Below is a small trained network, with its code and all its weights. Each question gives an input and a class and asks what happens when units are switched off, that is, made to give their printed mean instead of their output.

import numpy as np


def w(rows, s, z=0):
    codes = np.array(rows[::2]) - 128.0
    scale = np.full(codes.shape[1], s)
    scale[-1] = z or s
    return codes * scale


def f(y):
    return np.maximum(y, 0)


def log_softmax(a):
    a = a - a.max(-1, keepdims=True)
    return a - np.log(np.exp(a).sum(-1, keepdims=True))


def net(x, mask):
    res = np.array(x, float).reshape(1, 8) / 4 @ E
    y = f(res @ A[0][:, :-1].T + A[0][:, -1])
    res = res + np.where(mask, y, B[0][:, -1]) @ B[0][:, :-1]
    return log_softmax(res[-1] @ U[:, :-1].T + U[:, -1])


A, B = {}, {}
E = w([
[200,123,232,210,45,133,168,218,134,103],'x0',
[80,251,122,164,22,39,145,49,130,116],'x1',
[126,127,129,125,127,125,132,127,127,132],'x2',
[118,97,171,86,83,45,4,175,129,216],'x3',
[130,130,127,142,135,134,116,127,123,128],'x4',
[132,2,179,164,137,66,91,21,122,36],'x5',
[106,200,227,104,240,72,132,155,117,80],'x6',
[201,186,208,25,79,237,59,50,120,96],'x7',
],0.0065)
A[0] = w([
[184,134,210,202,78,113,175,198,137,117,80],'n1',
[152,157,95,166,149,202,194,91,122,75,82],'n2',
[122,57,158,170,113,99,109,61,115,82,51],'n3',
[86,127,70,81,158,118,120,71,113,142,62],'n4',
[160,68,131,115,210,179,121,171,135,110,29],'n5',
[128,95,134,153,126,107,123,95,128,94,39],'n6',
[141,108,154,91,86,80,27,174,134,207,44],'n7',
[140,53,173,158,138,76,113,48,123,70,62],'n8',
[65,94,83,197,145,65,166,155,124,140,23],'n9',
[148,144,86,166,149,194,214,106,132,78,63],'n10',
[98,130,85,83,162,119,114,86,126,143,29],'n11',
[163,73,130,115,180,176,112,175,144,126,22],'n12',
[62,148,60,63,196,105,121,62,137,167,63],'n13',
[175,119,184,161,71,125,164,176,124,123,7],'n14',
[132,199,107,102,116,151,150,192,104,175,50],'n15',
[160,148,164,85,90,186,85,75,129,110,50],'n16',
[124,197,89,124,124,159,160,194,119,176,37],'n17',
[157,36,39,159,35,181,125,79,170,166,24],'n18',
[148,60,135,138,136,102,112,74,119,100,57],'n19',
[148,192,99,118,130,153,128,170,120,177,21],'n20',
[132,120,159,143,98,132,149,153,148,118,80],'n21',
[151,63,143,147,129,82,115,87,113,80,61],'n22',
[95,103,100,155,144,75,164,168,132,139,9],'n23',
[103,179,228,108,255,72,126,140,157,79,33],'n24',
[84,244,126,164,41,45,147,50,142,101,37],'n25',
[102,126,104,98,157,126,122,91,128,148,44],'n26',
[168,124,190,182,65,133,153,178,128,116,34],'n27',
[159,167,185,59,105,175,92,68,109,107,88],'n28',
[146,153,126,141,153,180,206,98,127,74,72],'n29',
[163,153,169,69,91,192,96,91,130,111,27],'n30',
],0.0089,0.011)
B[0] = w([
[159,120,70,137,143,159,59,61,121,54,251],'n1',
[78,120,168,124,110,59,84,105,129,148,213],'n2',
[87,176,136,101,164,181,125,156,179,147,198],'n3',
[163,122,122,146,139,167,90,105,125,86,179],'n4',
[156,65,156,107,130,146,135,130,84,201,189],'n5',
[118,150,117,127,171,140,135,144,157,141,138],'n6',
[41,127,200,144,124,41,77,61,112,138,238],'n7',
[84,201,145,99,146,190,150,156,181,152,229],'n8',
[188,128,72,198,205,66,167,187,172,148,197],'n9',
[73,126,203,127,122,58,73,98,137,161,207],'n10',
[162,127,124,141,151,165,84,111,129,100,150],'n11',
[160,69,156,99,145,153,162,130,103,203,168],'n12',
[167,113,111,158,133,171,60,87,131,53,215],'n13',
[149,120,95,142,180,174,60,98,110,100,163],'n14',
[90,170,158,106,139,171,146,131,175,124,194],'n15',
[151,123,74,184,192,78,157,184,139,140,208],'n16',
[98,173,155,90,152,182,159,140,189,132,187],'n17',
[128,203,112,104,47,118,169,178,2,104,213],'n18',
[104,170,150,110,127,162,143,149,154,143,179],'n19',
[79,177,130,105,133,164,158,144,181,134,157],'n20',
[139,126,113,129,144,142,97,118,116,111,149],'n21',
[102,180,135,102,137,175,138,136,175,148,188],'n22',
[167,124,99,186,158,67,159,157,149,128,154],'n23',
[130,188,78,117,12,125,165,162,11,110,222],'n24',
[180,5,181,74,161,195,141,153,64,229,254],'n25',
[140,126,124,144,144,164,104,121,127,114,140],'n26',
[134,124,94,133,167,157,79,91,116,95,188],'n27',
[149,123,79,191,167,81,172,178,162,141,254],'n28',
[90,113,149,137,107,63,83,112,126,145,194],'n29',
[154,131,78,195,196,72,164,181,150,134,199],'n30',
],0.0098,0.0063)
U = w([
[172,119,76,202,178,59,183,178,182,140,99],'0',
[70,197,152,76,133,218,159,139,215,140,113],'1',
[172,1,172,73,143,186,147,132,73,211,107],'2',
[165,118,90,144,141,185,45,49,128,32,106],'3',
[44,123,193,131,105,15,72,74,131,146,98],'4',
[131,193,95,102,32,122,186,159,19,93,123],'5',
[139,111,131,111,99,123,160,115,164,116,250],'6',
],0.0095,0.023)

Each question gives the input, the list of numbers given to net, and the class t.
The units are the neurons (one row each of A and B). Each row of codes is followed by its name. A weight is (code - 128) times the scale printed after its matrix; where a second scale follows, it is the last column's (A, B and U).
mask holds one flag per neuron, in row order. A switched-off neuron (its flag False) gives its mean, the last column of its row in B, instead of its output. The means were averaged over made-up inputs and are rounded, as every weight is.
A unit's drop is (log p(t) with every unit on - log p(t) with that unit switched off) / (log p(t) with every unit on - log p(t) with every unit switched off).
The circuit of an input: a set's keep is (log p(t) with only the set's units on - log p(t) with every unit switched off) / (log p(t) with every unit on - log p(t) with every unit switched off). Starting from the 12 units with the biggest drops (on a tie, the unit counted first), units are removed one at a time, each time the one whose removal leaves the highest keep (on an exact tie, the one counted first), for as long as the keep stays at least 0.8.
units of the circuit, in order: the units of the circuit, biggest drop first
unit that matters most: the unit with the biggest drop
top k neurons: the k neurons with the biggest drops, biggest first
input [1,5,7,-8,-1,-1,1,5], class 4: units of the circuit, in order : n2; n10
input [-6,-6,6,0,-1,-1,8,-1], class 5: unit that matters most : n24
input [-2,6,-1,-7,6,-6,0,6], class 4: top 2 neurons : n2; n10
input [-6,-3,-7,8,1,4,4,-8], class 0: top 4 neurons : n9; n23; n10; n2
input [-2,4,5,6,1,-1,1,6], class 0: units of the circuit, in order : n28; n16
input [8,4,6,4,-3,-8,2,0], class 1: top 2 neurons : n17; n15
input [6,-2,8,6,0,5,2,-2], class 3: units of the circuit, in order : n1; n27
input [1,1,7,7,1,-4,-7,-1], class 4: top 2 neurons : n7; n24
input [-3,6,6,4,5,-8,1,-3], class 1: top 2 neurons : n17; n15
input [-8,8,4,2,6,5,-2,-8], class 0: top 2 neurons : n9; n23
input [-4,-5,-2,-7,-4,-6,1,0], class 4: top 2 neurons : n10; n2
input [-4,8,0,-6,-1,3,3,7], class 2: top 2 neurons : n25; n9
input [0,5,-2,6,-7,-7,-5,1], class 1: top 3 neurons : n17; n15; n20
input [-5,-7,-3,0,-3,3,4,-6], class 2: unit that matters most : n5
input [3,7,-1,4,4,8,-3,-5], class 1: units of the circuit, in order : n8; n3
input [1,-6,-4,-2,1,7,4,-6], class 1: units of the circuit, in order : n8; n22
input [0,4,0,6,-2,-3,-7,-3], class 5: top 4 neurons : n18; n10; n2; n29
input [-7,-7,-4,-7,2,2,3,-2], class 2: top 3 neurons : n5; n12; n1
input [6,-4,-6,1,0,-5,-8,8], class 0: units of the circuit, in order : n30; n16
input [0,5,5,6,3,-8,7,-3], class 1: units of the circuit, in order : n17
input [0,-5,-8,-7,-4,6,-1,-1], class 4: units of the circuit, in order : n10; n2
